Below are the code and all the weights of a small trained network. Each question names an input and a class and asks about switching units off, where a switched-off unit gives its printed mean instead of its output.

import numpy as np


def w(rows, s, z=0):
    codes = np.array(rows[::2]) - 128.0
    scale = np.full(codes.shape[1], s)
    scale[-1] = z or s
    return codes * scale


def f(y):
    return y / 2 * (1 + np.tanh(0.7978845608 * (y + 0.044715 * y**3)))


def log_softmax(a):
    a = a - a.max(-1, keepdims=True)
    return a - np.log(np.exp(a).sum(-1, keepdims=True))


def net(x, mask):
    res = np.array(x, float).reshape(1, 5) / 4 @ E
    y = f(res @ A[0][:, :-1].T + A[0][:, -1])
    res = res + np.where(mask, y, B[0][:, -1]) @ B[0][:, :-1]
    return log_softmax(res[-1] @ U[:, :-1].T + U[:, -1])


A, B = {}, {}
E = w([
[167,179,168,12,48,72],'x0',
[143,4,90,154,56,131],'x1',
[182,146,134,151,149,2],'x2',
[207,163,66,25,162,135],'x3',
[106,123,41,167,20,152],'x4',
],0.0089)
A[0] = w([
[118,220,89,95,159,194,116],'N0',
[109,73,127,174,115,127,83],'N1',
[110,67,174,194,109,109,102],'N2',
[113,161,62,136,170,252,237],'N3',
[130,93,175,138,75,86,118],'N4',
[181,85,61,92,185,135,150],'N5',
[88,80,181,255,137,155,253],'N6',
[183,132,71,92,137,141,186],'N7',
[81,111,171,179,121,110,128],'N8',
[153,31,131,84,88,120,88],'N9',
[114,147,211,180,102,124,95],'N10',
[105,92,134,99,177,250,204],'N11',
[101,205,152,111,171,148,210],'N12',
[135,151,105,39,47,159,181],'N13',
[155,126,89,39,94,148,217],'N14',
[121,249,163,128,182,122,238],'N15',
],0.014,0.0037)
B[0] = w([
[139,135,201,96,109,222,179],'N0',
[159,132,136,88,102,84,175],'N1',
[122,101,220,168,93,138,190],'N2',
[129,58,186,149,207,191,211],'N3',
[99,85,163,72,164,180,164],'N4',
[27,172,75,174,115,95,162],'N5',
[111,20,188,183,101,73,253],'N6',
[5,160,120,159,115,124,163],'N7',
[137,109,133,183,125,95,180],'N8',
[128,134,68,93,185,168,169],'N9',
[147,132,103,154,158,56,171],'N10',
[119,110,87,147,167,243,202],'N11',
[208,123,100,58,177,155,192],'N12',
[108,111,44,22,58,124,195],'N13',
[66,120,88,131,63,166,186],'N14',
[230,51,62,58,224,129,221],'N15',
],0.019)
U = w([
[203,221,100,121,210,37,58],'0',
[90,49,115,199,223,163,255],'1',
[43,254,93,184,79,38,87],'2',
[126,142,100,68,103,179,175],'3',
[162,176,198,206,103,163,12],'4',
[39,111,37,117,42,64,135],'5',
[136,83,232,227,73,13,121],'6',
],0.0078,0.0033)

Each question gives the input, the list of numbers given to net, and the class t.
The units are the neurons (one row each of A and B). Each row of codes is followed by its name. A weight is (code - 128) times the scale printed after its matrix; where a second scale follows, it is the last column's (A, B and U).
mask holds one flag per neuron, in row order. A switched-off neuron (its flag False) gives its mean, the last column of its row in B, instead of its output. The means were averaged over made-up inputs and are rounded, as every weight is.
A unit's drop is (log p(t) with every unit on - log p(t) with that unit switched off) / (log p(t) with every unit on - log p(t) with every unit switched off).
The circuit of an input: a set's keep is (log p(t) with only the set's units on - log p(t) with every unit switched off) / (log p(t) with every unit on - log p(t) with every unit switched off). Starting from the 12 units with the biggest drops (on a tie, the unit counted first), units are removed one at a time, each time the one whose removal leaves the highest keep (on an exact tie, the one counted first), for as long as the keep stays at least 0.8.
circuit, biggest first: the units of the circuit, biggest drop first
k most important neurons: the k neurons with the biggest drops, biggest first
drop of u: that unit's drop, to one decimal
input [0,5,-2,4,-6], class 5: circuit, biggest first	N3; N15; N5
input [7,-5,5,0,7], class 3: circuit, biggest first	N6
input [5,8,-1,-1,-1], class 3: 2 most important neurons	N6; N9
input [8,-1,-7,3,4], class 5: 2 most important neurons	N13; N14
input [0,8,6,0,7], class 5: 3 most important neurons	N3; N9; N15
input [1,1,1,-2,7], class 5: 2 most important neurons	N3; N6
input [8,8,-2,-4,-7], class 3: drop of N4	0.1
input [-3,-1,-5,-7,-3], class 6: drop of N6	0.3
input [8,-3,-5,-8,-1], class 3: drop of N3	0.2
input [8,-8,4,0,-4], class 0: drop of N15	0.3
